Below are the code and all the weights of a small trained network. Each question names an input and a class and asks about switching units off, where a switched-off unit gives its printed mean instead of its output.

import numpy as np


def w(rows, s, z=0):
    codes = np.array(rows[::2]) - 128.0
    scale = np.full(codes.shape[1], s)
    scale[-1] = z or s
    return codes * scale


def f(y):
    return np.maximum(y, 0)


def log_softmax(a):
    a = a - a.max(-1, keepdims=True)
    return a - np.log(np.exp(a).sum(-1, keepdims=True))


def net(x, mask):
    res = np.array(x, float).reshape(1, 7) / 4 @ E
    y = f(res @ A[0][:, :-1].T + A[0][:, -1])
    res = res + np.where(mask, y, B[0][:, -1]) @ B[0][:, :-1]
    return log_softmax(res[-1] @ U[:, :-1].T + U[:, -1])


A, B = {}, {}
E = w([
[133,128,128,117,123,127],'x0',
[111,119,130,148,128,126],'x1',
[115,119,137,108,90,125],'x2',
[211,30,89,162,52,199],'x3',
[61,5,104,1,243,155],'x4',
[130,127,132,105,108,126],'x5',
[135,131,246,134,137,198],'x6',
],0.011)
A[0] = w([
[68,243,132,132,143,126,14],'neuron 0',
[188,104,78,171,74,185,118],'neuron 1',
[198,172,160,160,100,77,4],'neuron 2',
[158,118,110,144,89,166,77],'neuron 3',
[99,175,159,127,137,44,116],'neuron 4',
[114,149,157,119,118,83,83],'neuron 5',
[168,65,125,143,136,121,151],'neuron 6',
[168,193,147,207,56,76,15],'neuron 7',
[135,139,247,132,147,244,46],'neuron 8',
[131,122,18,131,118,65,64],'neuron 9',
],0.013,0.0029)
B[0] = w([
[156,197,120,101,125,178,201],'neuron 0',
[48,214,65,117,108,235,211],'neuron 1',
[127,56,134,72,179,88,199],'neuron 2',
[127,183,105,108,126,146,171],'neuron 3',
[63,194,40,112,104,232,196],'neuron 4',
[120,135,99,157,128,159,158],'neuron 5',
[103,159,137,42,136,202,169],'neuron 6',
[121,43,196,93,199,95,248],'neuron 7',
[208,128,159,196,79,58,208],'neuron 8',
[192,134,120,186,46,2,195],'neuron 9',
],0.0088,0.018)
U = w([
[78,200,107,100,104,215,102],'0',
[89,7,132,45,198,103,252],'1',
[192,171,126,206,28,53,20],'2',
],0.013,0.0021)

Each question gives the input, the list of numbers given to net, and the class t.
The units are the neurons (one row each of A and B). Each row of codes is followed by its name. A weight is (code - 128) times the scale printed after its matrix; where a second scale follows, it is the last column's (A, B and U).
mask holds one flag per neuron, in row order. A switched-off neuron (its flag False) gives its mean, the last column of its row in B, instead of its output. The means were averaged over made-up inputs and are rounded, as every weight is.
A unit's drop is (log p(t) with every unit on - log p(t) with that unit switched off) / (log p(t) with every unit on - log p(t) with every unit switched off).
The circuit of an input: a set's keep is (log p(t) with only the set's units on - log p(t) with every unit switched off) / (log p(t) with every unit on - log p(t) with every unit switched off). Starting from all 10 units, units are removed one at a time, each time the one whose removal leaves the highest keep (on an exact tie, the one counted first), for as long as the keep stays at least 0.8.
units of the circuit, in order: the units of the circuit, biggest drop first
k most important neurons: the k neurons with the biggest drops, biggest first
drop when u is switched off: that unit's drop, to one decimal
input [-3,6,7,3,-8,-1,-6], class 1: most important neuron -> (neuron 7)
input [8,5,-3,6,0,-3,-6], class 0: 2 most important neurons -> (neuron 1; neuron 8)
input [4,-7,-1,4,4,1,3], class 0: 3 most important neurons -> (neuron 7; neuron 2; neuron 9)
input [-5,0,5,1,6,-6,-7], class 2: 2 most important neurons -> (neuron 9; neuron 7)
input [0,3,-5,-2,-5,8,-4], class 1: 3 most important neurons -> (neuron 7; neuron 2; neuron 8)
input [-5,1,0,-6,-5,-8,-4], class 0: 2 most important neurons -> (neuron 4; neuron 0)
input [-3,-5,-8,7,1,-5,8], class 2: 3 most important neurons -> (neuron 8; neuron 4; neuron 0)
input [8,-3,6,4,-4,-4,3], class 0: 2 most important neurons -> (neuron 1; neuron 9)
input [5,-5,-6,-3,6,-1,7], class 2: 3 most important neurons -> (neuron 8; neuron 7; neuron 2)
input [-4,-5,2,6,-7,-2,7], class 1: 2 most important neurons -> (neuron 7; neuron 2)
input [-1,8,-5,5,-6,-3,1], class 1: 3 most important neurons -> (neuron 7; neuron 2; neuron 4)
input [-8,2,-5,4,-7,-2,6], class 1: 3 most important neurons -> (neuron 7; neuron 2; neuron 9)
input [-6,8,-6,0,2,3,4], class 2: 2 most important neurons -> (neuron 7; neuron 8)
input [-5,-5,1,3,0,-5,-6], class 2: units of the circuit, in order -> (neuron 9)
input [0,6,4,5,3,-6,-7], class 2: 2 most important neurons -> (neuron 9; neuron 4)
input [7,7,4,-5,-6,8,-4], class 1: 3 most important neurons -> (neuron 7; neuron 2; neuron 1)
input [-7,5,-7,6,-4,-4,3], class 0: drop when neuron 1 is switched off -> 2.4
input [8,4,-6,7,-3,-5,4], class 0: drop when neuron 1 is switched off -> 2.0
input [4,-4,-3,2,-6,5,0], class 1: drop when neuron 7 is switched off -> 0.3
input [2,-3,-2,6,-4,-8,2], class 0: drop when neuron 1 is switched off -> 2.3
input [-1,-1,-8,-6,-5,-6,7], class 2: units of the circuit, in order -> (neuron 8)
